In the rows, zero is written as 128.
Known rows:
grumir: [ 86 205 120 188 133 137 130 175 133 120 176 149 156 137  81 146 128 140
 114  83 127 116 137  87 121 142 133 170 156]
skoza: [ 97 223 160 218 127 148 110 126 138 113 155 141 129 119  66 170 175 138
 127 119 180 132 124  71 143 151 169 178 154]
trodre: [ 99 170 137 141 109 163 138 161 112  93 137 125 106 122  69 148 127 180
 190  98  99 133 137  85 103 191 148 199 150]
trisi: [ 74 179  93 173 124 157 122 160 115 136 166 147 141 147  73 148 110 105
 135  99 134 111 138  76 120 119 145 153 170]
pemis: [ 78 171 113 186 126 164 133 159 122 118 149 137 132 142  83 179 140 152
 123 101 110 122 115  67 103 181 138 181 134]
tebenos: [ 81 163 102 166 110 160 133 148 138 149 150 149 124 121  79 141 114  78
 149 117 124 125 126  95 135 100 134 147 128]
gogro: [ 79 177 106 181 120 169 134 174 133 126 161 137 134 155  91 169 128 140
 111  97 112 111 117  70  97 180 144 187 140]
flubru: [ 82 164  98 173 112 156 132 149 132 146 154 157 127 126  82 153 113  74
 148 125 122 118 132  90 135  98 136 142 130]
kaplo: [ 85 184 110 183 120 153 129 162 116 113 159 137 135 157  88 180 129 136
 121 107 107 115 124  59 102 179 139 173 143]
natra: [ 98 175 125 138 134 166 136 166 114 127 153 108 102 151 130 153 129  71
 117 121 116 126 116  66  91 141 116 152  98]
stikul: [ 83 200 100 185 123 147 125 177 106 126 171 143 160 144  85 159 131 132
 129 110 130  91 143  62 115 151 130 158 156]
goskin: [ 74 151  91 171 115 156 130 127 116 121 153 155 123 130  68 174 130 103
 140 109  93 148 112  78 142 139 125 159 135]
faror: [ 78 169  98 187 124 158 130 153 130 137 159 152 141 133  62 159 115 112
 139 103 127 116 134  84 124 120 145 161 168]
zimegrum: [ 79 158 104 170 119 150 135 131 129 144 141 153 120 109  74 151 129  84
 152 116 124 133 123  95 144  97 125 142 127]
klinen: [ 73 168 105 175 120 154 121 146  99 121 144 134 128 141  77 182 140 150
 141 106 108 120 114  50 114 184 126 177 141]
maza: [ 79 174  88 165 122 148 122 138  85 109 155 154 114 161 111 151 115  82
 123 100 123 138 139  61 126 136 150 137 138]
pledrin: [ 73 156 100 181 106 164 135 144 135 127 143 156 123 142  70 164 122 103
 136 118 106 136 118  84 125 142 146 164 134]
flibrem: [ 79 191  99 169 132 161 133 165 125 122 163 138 146 141  67 145 120 108
 119 104 135 121 141  93 120 110 133 156 163]
zusek: [120 155 115 152 103 179 176 174 153 113 143 148 107 104  82 127 113 100
 190 133 114 120 167 139 113 104 165 163 128]
flasi: [ 72 155  82 183 135 154 128 134 107 132 161 155 139 116  56 176 130 117
 151 106 112 123 126  73 138 124 130 153 168]
druvor: [ 94 155 130 153 122 157 127 157 128 141 154 124 100 145 111 172 116  82
 137 123  95 122 109  66 101 148 125 166 107]

Facts:
babrom μ 154; basi μ 624; besol μ 521; bibas μ 522; bonen μ 624
brebrir μ 151; bredrufen μ 151; bregres μ 151; bretrur μ 521; briskik μ 521
buplo μ 624; buzir μ 522; dezu μ 624; dolar μ 522; dovi μ 429
drisker μ 429; drodrar μ 521; drogror μ 624; drotrotror μ 151; druvor μ 521
dutrik μ 521; duve μ 154; faror μ 154; firis μ 151; fladruk μ 154
flasi μ 154; flibrem μ 154; flidam μ 429; flimo μ 151; fliruska μ 151
flofe μ 522; flubru μ 429; flufem μ 429; fodros μ 521; fose μ 429
fudami μ 624; fumek μ 429; fuplen μ 522; givor μ 624; gogro μ 151
gopler μ 429; goskin μ 522; grumir μ 624; kaplo μ 151; kefli μ 154
kirobra μ 624; kleplesken μ 154; klinen μ 151; klokluple μ 151; kloperi μ 429
kluflon μ 624; lalis μ 429; lapar μ 522; leflon μ 429; lefom μ 521
lestekle μ 151; lipuzen μ 151; lisok μ 429; livorol μ 522; lizon μ 151
lodre μ 154; lokli μ 624; masto μ 521; maza μ 522; mobre μ 624
natra μ 521; nebedun μ 429; neser μ 151; nogodas μ 154; nopon μ 624
nulu μ 429; pemis μ 151; petrus μ 624; pibim μ 624; pledrin μ 522
pligim μ 624; plistus μ 521; plogil μ 154; ploskin μ 624; plupla μ 521
ragru μ 521; rakloka μ 624; repa μ 154; rigrosu μ 522; risem μ 624
ruzes μ 522; sagrom μ 624; sarom μ 624; sidak μ 522; sigral μ 154
sivubrom μ 624; skaskol μ 154; skekli μ 429; skiflu μ 429; skotrin μ 521
skoza μ 624; skupi μ 521; sote μ 522; steflol μ 522; stikul μ 624
stoklaste μ 624; storar μ 624; taklu μ 154; tapu μ 521; tebenos μ 429
teven μ 151; tevon μ 151; teze μ 151; timu μ 521; tive μ 522
tomi μ 624; tona μ 624; tosora μ 151; trarivas μ 521; traskekli μ 154
trisi μ 154; trodre μ 151; tropan μ 624; tupom μ 624; vevebim μ 624
vitra μ 429; vogikim μ 521; vudros μ 522; vugukar μ 429; vunul μ 521
vuske μ 522; vuzim μ 429; zaklostek μ 522; ziflak μ 522; zigrom μ 151
zimegrum μ 429; zistok μ 522; zovik μ 624; zusek μ 429; zuter μ 429
basi γ flatre; besol γ fumek; bredrufen γ gogro; briskik γ petrus; drisker γ trobra
drodrar γ meflu; drotrotror γ lokli; duve γ dogun; fladruk γ dutrin; flasi γ trobra
flidam γ bromur; flofe γ zusek; fodros γ zusek; fose γ bromur; fudami γ klokluple
fumek γ tuzetrek; goskin γ klokluple; klinen γ fuplen; kloperi γ nebedun; kluflon γ zaklostek
lalis γ tosora; lapar γ zaklostek; leflon γ fepem; lefom γ lisok; lestekle γ flatre
livorol γ kloperi; lizon γ fliruska; masto γ dogun; maza γ bibas; nebedun γ fuplin
nopon γ vogikim; nulu γ zaklostek; plogil γ vogikim; plupla γ fumek; rakloka γ gekas
repa γ zusek; rigrosu γ besol; risem γ fuplin; sarom γ neson; sivubrom γ fuplin
skotrin γ vogikim; skoza γ vogikim; skupi γ lokli; storar γ neson; teze γ bredrur
timu γ bredrur; tive γ fuplin; tona γ klokluple; tosora γ klabre; trodre γ dogun
vevebim γ trobra; vudros γ gekas; vugukar γ repa; vunul γ fuplin; zaklostek γ dogun
zigrom γ zaklostek; zimegrum γ skima; zistok γ raplere; zusek γ dogun; zuter γ skaskol
basi τ brebrir; besol τ zimegrum; bonen τ lalis; bregres τ flasi; bretrur τ besol
briskik τ sote; briskik τ flofe; briskik τ timu; buplo τ ragru; dezu τ brebrir
dolar τ trodre; dovi τ tevon; drogror τ sivubrom; druvor τ vunul; faror τ goskin
flibrem τ zusek; flidam τ nopon; flimo τ sigral; flubru τ kefli; flufem τ bonen
fudami τ buzir; givor τ druvor; gogro τ tebenos; gogro τ vugukar; gopler τ vevebim
grumir τ skoza; kaplo τ flubru; kirobra τ lodre; kloperi τ zigrom; kluflon τ klinen
lalis τ drogror; leflon τ plogil; lefom τ vuzim; lipuzen τ flubru; lizon τ masto
lizon τ babrom; lodre τ kirobra; lokli τ plogil; maza τ lisok; mobre τ ziflak
natra τ plistus; neser τ kaplo; neser τ lipuzen; nogodas τ drotrotror; pibim τ drotrotror
pibim τ nogodas; pligim τ pledrin; ploskin τ traskekli; sagrom τ sidak; skekli τ ziflak
skekli τ fladruk; skupi τ fudami; sote τ flofe; steflol τ bredrufen; steflol τ trarivas
stikul τ duve; stoklaste τ vevebim; stoklaste τ gopler; taklu τ fodros; tebenos τ pemis
teven τ pledrin; tevon τ dutrik; tomi τ lizon; tomi τ rigrosu; traskekli τ sidak
trisi τ fumek; tropan τ vuske; vevebim τ gopler; vitra τ pligim; vitra τ faror
vudros τ gogro; ziflak τ fladruk; zovik τ timu

Rows:
No name comes twice in this set of rows, the named rows included.
[ 99 154 123 152 140 171 147 153 124 130 137 115  97 129 120 172 143  87
 124 128 116 128 110  74  91 144 120 151  88] -> plistus
[ 74 162 101 180 131 153 126 134 115 136 147 151 132 118  61 158 127 122
 145  94 132 131 124  82 130 120 138 155 166] -> fladruk
[103 160 128 155 116 153 129 147  91 104 140 145  98 129  95 155 116 172
 195  87  95 128 141  63 104 198 170 187 153] -> zigrom
[ 99 160 109 145 101 167 150 150 107  90 137 144 103 130  70 157 122 122
 196 132  97 135 156  94 122 145 153 163 142] -> flofe
[ 94 160 134 151 128 145 123 143 122 136 152 122 100 141 105 173 126  78
 142 126  92 132 109  60 110 142 113 160 111] -> drodrar
[ 73 175 104 154 111 152 122 144 112 116 157 141 126 154  76 147 119  95
 126 103 111 146 123  75 133 132 124 159 141] -> vudros
[104 197 120 147 110 146 129 173  91 102 160 135 131 128  77 129 113 160
 194 101 118 103 164  74 118 161 147 171 172] -> kluflon
[111 188 163 187 100 196 111 154 176 156 164 122  86 158 118 172 141  60
 120 160 163 104 105  65  92 157 193 196 101] -> vogikim
[115 174 100 158  55 183 174 206 153 112 155 172 114 136 106 110  99 116
 181 129 105 103 171 126 116 153 184 179 101] -> dogun
[113 166 120 140 107 151 145 150 116 110 147 148 104 114  79 131 107  94
 201 124 113 129 162 105 134 103 151 145 143] -> nulu
[102 156 117 152 112 156 147 142 126 120 138 149 106 101  72 136 119 102
 194 123 115 134 147 110 136 102 147 151 136] -> vugukar
[ 54 141 114 183  81 136 139 144 163 167  76 158 121 133  90 139 110 103
 135 127 130 113 164  74  89  87 139 110 131] -> fumek
[107 169 108 155 121 165 148 166 119 103 154 146 124 124  69 138 109 130
 183 108 121 113 166 103 109 124 169 164 172] -> repa
[ 89 215 142 212 117 155 100 124 119 125 155 142 125 124  70 171 170 139
 148 130 187 116 124  52 141 161 176 176 155] -> nopon
[109 162 104 162 122 163 154 155 103  91 142 145 119 113  61 154 122 136
 203 127 115 119 175 100 117 129 165 155 167] -> duve

The same nodes again, as new rows of numbers:
Known rows:
teze: [122 122 136 146 133 131 122 118 132 126 165 111 127 142 126 100 126 100
 151 109 124 123 150 105  94 131 156 133 134 134 133]
trodre: [129 124 135 137 132 132 143 112 130 119 127 108 120 114 129 108 135 104
 144 127 128 127 138 101  86 127 148 132 120 134 133]
tive: [105 135 128 157 124 133 127 122 126 106  91 123 126 119 133  73 142 110
 141 107 184 148 144 114 111 109 116 143 131 138 133]
tosora: [123 129 132 134 124 124 133 111 135 123 131 108 122 155 125 106 135  88
 144 112 119 128 130 113 108 128 153 133 112 127 127]
lefom: [141 129 138 106 121 135 147 148 120 131 127 144 132 137 126 104 140 193
 115 175  83 136 122 127 145 148  84 122 143 132 108]
vugukar: [127 125 121 120 127 129 127 136 120 139  88 128 128  54 136 114 120 145
 114 141 132 129 121 116 123 136 117 116 144 130 132]
fuplin: [117 134 126 128 122 117 125 120 131 130 110 118 129 112 129 176 125 106
 123 110 132 125 116 133 141 125 141 124 114 124 128]
ruzes: [103 136 121 152 116 131 117 118 124 117 101 126 128 156 125  59 141 102
 141 109 174 144 135 120 122 110 123 147 121 134 125]
tropan: [145 123 124 120 133 129 124 130 133 130 139 137 125 141 129 148 121 135
 124 134 129 128 127 141 118 123 135 130 116 129 131]
klabre: [122 130 120 120 116 118 118 120 131 139 111 119 126 142 126 128 124 101
 124 115 118 126 113 131 137 130 145 125 110 122 123]
dutrik: [126 131 136 117 128 134 138 149 116 130 147 137 134 143 128 145 149 164
 109 155 101 124 121 138 188 145  91 121 154 115 113]
bibas: [108 140 113 136 106 129 128 110 123 118  71 123 121 176 122  34 150  88
 134 124 164 146 111 126 129 108 119 147 100 126 118]
flatre: [121 129 118 126 121 126 118 117 121 145 135 122 130 125 120 136 122 111
 127 126 126 116 112 128 131 129 148 128 115 124 124]
nogodas: [149 125 133 121 133 128 139 126 135 124 158 128 128 150 124 167 122 132
 130 149 101 120 127 133 128 133 141 125 122 126 129]
lodre: [133 127 139  98 135 129 144 127 138 129 116 116 130 174 135 168 110 140
 133 113 111 109 133 131 108 133 129 135 128 121 126]
vitra: [128 132 118 120 122 122 122 134 127 135  99 138 136  92 127 127 104 142
 119 138 124 126 115 135 140 131 118 116 139 129 131]
tapu: [126 131 136 117 128 134 139 148 116 131 146 138 134 142 128 146 148 164
 109 156 102 124 121 138 188 145  90 121 153 115 112]
fuplen: [ 95 140 117 152 108 136 116 106 112 130 124 130 133 158 113  90 141 113
 142 123 176 135 121 125 126 108 129 154 103 137 114]
trisi: [145 125 135 119 135 127 139 125 135 126 158 128 127 147 125 162 124 132
 131 138 101 120 127 133 125 133 138 125 121 125 128]
dovi: [129 132 119 120 122 122 122 133 128 137  98 138 135  91 128 127 105 142
 119 135 125 126 115 135 139 131 118 116 139 129 132]
pligim: [148 123 123 122 130 129 125 130 133 127 140 137 126 142 128 150 119 136
 124 142 128 129 127 140 121 123 138 129 115 131 131]

Rows:
No name comes twice in this set of rows, the named rows included.
[135 131 143 117 129 128 140 156 129 120 134 143 136 141 132 128 134 181
 117 150  92 136 135 135 165 145  85 117 160 128 118] -> skupi
[136 121 125 122 131 129 119 131 128 134 139 128 121 136 133 156 134 128
 119 125 133 129 128 135 125 127 140 130 114 127 127] -> tupom
[123 130 119 119 116 117 115 122 134 139 109 118 126 151 127 118 123  97
 124 111 114 127 114 131 137 131 144 124 112 121 123] -> meflu
[125 135 123 122 125 119 128 134 130 131  88 136 135  74 132 152 108 142
 117 130 131 128 116 136 142 129 114 115 139 128 135] -> kloperi
[118 125 125 131 130 126 111 142 123 140 118 130 135  69 136 133 113 144
 119 119 133 126 135 122 132 137 122 116 156 131 134] -> drisker
[105 130 125 154 118 133 108 127 129 117 108 124 127 159 130  25 136 109
 146 102 168 151 153 110 104 116 123 144 135 142 128] -> goskin
[153 118 125 118 138 134 134 131 130 126 126 136 120 112 133 127 124 146
 124 146 131 131 132 129  94 125 130 128 121 134 136] -> kluflon
[129 130 142 121 136 135 149 153 118 119 133 135 132 105 136 160 149 172
 108 154 111 127 131 131 178 144  84 117 163 119 121] -> vunul
[136 118 141 131 143 131 129 134 131 129 177 120 127 124 133 169 131 134
 131 125 111 120 146 120 119 139 144 124 138 128 131] -> flasi
[148 117 127 123 134 129 115 139 138 128 143 137 124 144 134 115 115 142
 129 128 121 135 145 130 101 130 137 128 129 138 134] -> fudami
[113 130 125 133 122 119 109 124 129 139 140 121 133 132 125 156 118 109
 129 105 127 121 124 132 140 129 149 126 123 126 127] -> trobra

The same nodes again, as new rows of numbers:
Known rows:
leflon: [139 132 133 137 169 176 131 127 140 151  86  99 130 132 119 121 168  98
 105 135 150 117 151 132 129 136 110]
kirobra: [145 123 115  80 134  92 132 138 139 140 175 129 141 138  99 146 208  83
 127 116 137 165 125  88 118 130 144]
druvor: [129 130 124 129 120 126 133 138 115 129 129  89 129 128 132 123  98 126
 115 125 132 129 107 142 118 137  69]
ruzes: [132 120 127 105  79  93 125 138 132 117 162 134 130 125 124 131  92 147
 131 115 121 139 108 139 129 127 128]
babrom: [109 115 132 153 144 149 144 117 122 152  98 126 129 111 135 147 156 107
 127 156 123 114 131  80 133 117  95]
briskik: [129 135 133 113 108 148 143 149 135 120 117 107 128 117 127 119  94 129
 120 128 134 113 117 168 125 135  93]
flofe: [125 129 113 121  11 139 143 133 136  83 171 162 136 123 140 131  74 120
 142 123 109 131 127 147 137 112 202]
petrus: [146 133 131 134 141  91 118 131 122 116 139 168 126 126 107 131 155 112
 139 116 130 135 102 123 128 116 139]
duve: [102 150 109 169 132 172 148 111 139 119 122 133 123 137 163 127 152 108
 151 154 128 131 192 111 140 125 193]
stikul: [141 148 132 119 142 105 119 139 140 123 124 167 121 132 111 121 169 113
 150 114 139 143 124 151 132 122 182]
teze: [105 111 135 106 114 126 128 120 148 140 131 140 124 126 154 134 134 186
 133 140 123 139 164 125 143 132 175]
zimegrum: [116 130 127 165 175 172 125 105  94 136  88  99 141 119 133 120 152 110
 106 137 148 117 110 137 124 127 108]
bonen: [136 130 126 111 156 105 122 130 123 109 147 161 138 124 108 130 180 120
 139 113 138 139 107 134 118 124 158]
lipuzen: [112 110 133  91 111 116 129 136 149 140 148 136 123 120 148 141 124 162
 143 146 115 134 156 105 147 123 160]
vuske: [121 117 128 114  72  94 127 129 111 111 167 137 135 115 129 134  86 144
 128 117 117 140  85 140 124 123 119]
skotrin: [119 122 123 154 134 129 121 127 153 137 125  42 140 182  89 133 110 100
 139 129 116 102 105 172 116 137  59]
gekas: [139 125 121 116 132  98 122 148 108 122 159 107 126 115 130 131  86 142
 121 126 126 121  97 129 132 130  78]
pemis: [100 108 127 115 133 105 121 111 114 129 146 133 130 120 157 136 118 193
 137 141 119 141 143 109 140 128 156]
fodros: [122 146 105 169  85 163 138 116 115  95 141 101 133 140 151 115  77 126
 122 126 128 132 138 157 122 134 136]
lisok: [129 147 125 176 157 133 112 121 100 169 110  94 119 124 135 125 133  59
 122 147 134 135 107 102 131 116  97]
bredrufen: [ 91 123 125 125 128 102 117 103 125 146 138 118 126 135 171 128 130 184
 138 138 126 168 152 122 135 136 174]

Rows:
No name comes twice in this set of rows, the named rows included.
[134 135 136 154 178 176 125 122 135 143  78 101 127 128 127 115 163 110
 105 134 150 113 144 144 129 137 113] -> flidam
[163 129 136 127 154  86 115 143 142 116 144 171 123 127 100 134 167 124
 132 115 133 128 120 118 134 123 133] -> lokli
[ 95 115 125 178 199 133 120 101 158 156 100  61 139 186 100 148 184 115
 153 153 117 102 143 129 118 133  91] -> plogil
[115 111 120 157  61 158 131 104 151  99 140 156 128 132 158 134  95 185
 129 142 111 122 194 112 147 122 212] -> trodre
[107 127 126 121  93 140 147 136 101 124 128 101 138 104 141 125  92 114
 120 129 131 123  80 155 117 126  83] -> timu
[123 112 121  96  87  90 129 129 110 109 171 132 142 118 129 140 110 147
 127 115 122 143  91 130 122 127 114] -> pledrin
[136 137 128 119 106  81 115 136 145 126 153 125 118 148 135 118 106 158
 134 108 128 160 131 150 124 142 139] -> steflol
[135 151 136 162 100 128 124 141 139 141 107 106 107 134 137 110  61 110
 124 126 125 123 119 164 131 133  95] -> natra
[125 121 133 104  66 114 132 136 139 120 152 137 131 127 127 130 100 148
 126 114 123 146 109 152 128 131 134] -> zistok
[141 143 109 184 140 174 125 116 106 110 130 124 130 122 136 124 117  74
 123 149 130  99 149 111 145 113 143] -> zusek
[138 131 116 125  21 140 138 135 159  92 166 151 130 135 131 125  89 127
 132 117 113 137 159 144 136 124 186] -> lapar

